Rows, each with roughly how far along a hidden order it lies (0 to 20)
[  0 -12   5  -5   3   8 -49 -11   9   6   1 -14   8  35  -8  11  -7  -8
   7  44  -8  -3  -5  22  22  -2  24   8  15  -1  -2   9   9 -17 -12 -23
   1   6  -8   6  -2 -15   4 -11   8 -11]	10
[-17  -3   8   3   5  27 -27  13 -19  15  55  -4  22 -36  -2  -2  -7   0
 -16  -3  -3   0   0  21   8 -14 -13  -2   5  -6  15 -37  -6   2 -21   1
  13 -24 -33  -8  -1  -1  29 -12  15   2]	0
[ -7 -16  15   1   3  21 -53  -6  -1  10  33 -10  14   8  -4   8 -11  -7
  -9  46 -24  -4  -6  34  37 -13  18   4   3  -2   6 -17   5 -16 -13 -24
  11 -11 -42   3   3 -18  31   5  10 -12]	1
[  7  -9   9  13  -3   5 -30   4  -6 -15   2  -6  -6  15  17  27   2  -2
 -17  25 -30 -14   3  35  -4  -5  29  -2  -5   3 -14 -28   3   9  34 -25
  11   4 -33  11  14  -9  18  21 -21  -1]	19
[ -3  -8  -1  -4   2  -3 -16  -1   8 -16 -32  -6  -3  13  22  30   8   0
   3  14 -11 -10  -2  -6 -40   1  40  -3   6   3 -11 -10   4   4  28 -20
   1  18   2  13   9  -6 -11   4 -10  -1]	20
[ -8   4  23   9  -2  14   8   2 -16   3  36   6  10 -39   3  -7  -7   5
 -17   6 -16  -6  -4  15  30 -15  -1  -7 -19  -5   6 -36  -3   4  10  -1
   5 -22 -21  -1   6  -5  28  26   2   8]	9
[ 11 -22  -9   8   1   1 -35  10   6  -2   4  -8 -15  45 -12  17   2  -9
  -2  10 -19  11   3  35  -7   7   0   6  10   7  -6  -1   3 -10  -7 -20
  13   4 -18  -1   4  -3  16 -10 -12 -13]	11
[-15 -11 -11 -12   9  24 -48  10  -7  19  40 -18  25 -15  -1   7  -1  -4
  -1   2  19  -3  -1  -2 -17  -5   5   5  30  -5  12 -11  -3  -6 -34  -2
   6  -9 -18  -6  -9   1   2 -16  20  -9]	1
[  0  -1  28   8  -2  12 -27  -9  -8   8  32   0  13   1  -2   2 -12  -5
 -18  45 -26 -11  -5  36  57 -14  18   0 -11  -4   0 -21   5  -7   2 -15
   5 -13 -41   4   6 -17  38  21   3  -5]	9
[ -7 -13   0 -11   6  17 -50  -8   7   8  -5 -17  16  20  -5  16  -4  -7
  10  43   2  -7  -7  -1  -1  -3  35   8  23  -2   0   1   7 -14 -14 -22
   1  10 -16   8  -3 -13  -5 -11  13 -14]	9
[-18 -19 -15 -11   9  19 -46   6   7  11  16 -11  17   0  -4   8  -3  -6
   9  18  12   8  -5  -7 -17  -2   4   6  28  -1  12  -5  -1 -10 -28 -13
   6   0 -14  -2  -5  -4  -3 -18  19 -12]	1
[  0  -6  20   5  -3  16 -55  -9  -7  13  35 -12   9  12 -11   5 -12  -5
 -18  48 -18  -8  -4  47  54 -10  15   6   3  -3   1  -4   6 -12 -11 -19
   5 -12 -47   3   1 -16  34   6   3  -9]	7
[ -6   0  15  11  -1   9   8  13 -15  -5  24   8  -1 -28  10   1  -2   4
 -22  -7 -24  -3   1  20   6 -10  -9  -9 -21   1   2 -45  -5  11  17  -3
  12 -17 -21  -1  12  -4  25  26  -8   9]	10
[  1  -4  17  17  -1  27 -49  14 -30  14  63 -16  21 -22   2  26  -6   0
 -38  22 -19 -16   7  63  28 -17   2   1   0  -5   1 -40  -4   6  -9  -7
  19 -33 -60  -5   3  -5  60  21  -2   0]	3
[  5 -16  -1   2   3  13 -52  -1  -1  13  33 -16   9  26 -15  11  -7  -8
  -3  29  -7   2   0  42  27  -3   2   9  19  -1   4   4   3 -16 -26 -15
   9  -7 -38  -4  -3  -8  31 -14   5 -13]	4
[  6 -11  15  13  -3   1 -11   0   2  -7  -4   1 -10  22  -1  12  -7  -3
 -11  30 -38   1  -2  38  34  -4  15  -1 -14   4  -8 -19   5  -3  19 -24
   8  -3 -33   7  13 -13  25  19 -11  -4]	13
[ -2  -7  15  -6   2  10 -49 -18   8   5  -7 -13  12  21   3  13  -8  -4
   3  57 -10 -12  -9   7  30  -7  41   7  12  -3  -4   7   9 -14   1 -24
  -1   9 -23  12   0 -18   3   0   9 -10]	13
[ -4 -21  -9   7   3  10 -30  20  -2 -11  12  -7   7  12  14  29   4  -3
 -11  -3 -25   2   6  29 -33   1  14  -1  12   6  -5 -44  -1   8  11 -22
  18   0 -23   3  13  -1  15   7 -15  -4]	10
[-17  12  19   0   2  19  -3   1 -19   7  26   2  20 -54  15   1  -5   7
 -19   4  -7 -16  -3  -4  11 -17  12  -8 -12  -8   6 -39  -4  11   9   2
   1 -20 -11   1   3  -4  13  26  12  11]	9
[-17   4  15  -1   3  14  -2   3 -11  -7   5   1  13 -43  28  10   1   4
 -14   4 -12 -17  -4 -12 -18 -13  27  -9  -9  -3   0 -42  -2  15  30 -10
   4  -6  -9  10  10  -7  -2  26   1  10]	14
[  4 -22 -15   9   3   5 -15  22   0  -5  26  -3 -16  41  -9  15   1  -7
  -4 -15 -22  19   6  34 -19   6 -19   1  12   9   1 -25  -1  -4  -9 -16
  19  -4 -18  -6   7   0  23  -8 -11  -8]	5
[ -1 -27 -14   5   4  10 -44  18   6  -5  11  -9  -5  28  -3  22   1  -8
  -2   5 -17  12   2  30 -32   3   5   2  19   7   0 -27   0  -5  -9 -23
  18   0 -26  -1   6  -4  13 -10  -6 -12]	5
[  4 -23 -14   3   3  11 -42  13   0   5  28 -17   2  32  -7  21  -1  -8
  -3   5  -5   8   5  39 -12   4  -6   7  23   4   0 -11   1 -10 -19 -15
  16   1 -29  -5   2  -2  20 -14  -5 -14]	6
[ -4   1  19   9  -1   9   0   6 -11 -11   7   2  -1 -22  21  11   0   3
 -21  12 -28 -15  -4  10  -4 -10  24  -8 -16   0  -6 -41  -1  13  32 -14
   8  -9 -20   8  14  -8  15  30 -12   7]	15
[ -5 -25 -15   5   4  16 -13  27  -7 -10  26  -2  -4 -10   1  16   4  -3
 -11 -26 -12  13   6  17 -42   2 -12  -3  12   6   4 -42  -6   7  -6  -9
  19  -9 -19  -7   8   5  18  -1  -6  -2]	4
[-13  -7   1   1   5  13 -17  17 -10 -10   8  -4   6 -25  31  22   6   3
 -15  -4 -12 -14   2  -3 -50  -6  31  -7   5   1  -4 -46  -4  17  25 -15
  13  -1  -9   6  11  -2  -2  17  -8  11]	14
[-17   1  -6 -18   8  19 -45  -9  -2  12  12 -22  32 -14  11  10   0  -2
   8  25  28 -17  -5 -22 -15  -7  34   6  29  -8   4  10   1  -3 -17  -3
  -5   4  -6   4 -10  -5 -14 -12  19  -7]	11
[  8 -17  -4   6   0  -1 -27   4   9 -12 -17  -8 -10  36  10  25   4  -5
  -4  23 -17  -2   2  20 -27   5  25   2   9   7 -13 -13   4  -1  17 -25
   7  16 -17   8   9  -9   1  -6 -16  -8]	18
[-14  -4  -4  -1   5  15 -11  18 -13  -5  18  -5   9 -36  26  15   6   4
 -14 -18   3 -13   4  -1 -48  -6  16  -7   8  -1   1 -45  -7  19  15  -1
   9  -6 -11   2   7   4   0  12  -5   9]	13
[  4 -14  18  10   0  18 -63  -2  -7   6  36 -15  12  20  -1  23 -10  -6
 -19  46 -30 -10  -2  57  40 -12  26   5   2  -1  -4 -19   6  -7  -2 -28
  11 -11 -53   4   7 -20  41  14  -2 -11]	6
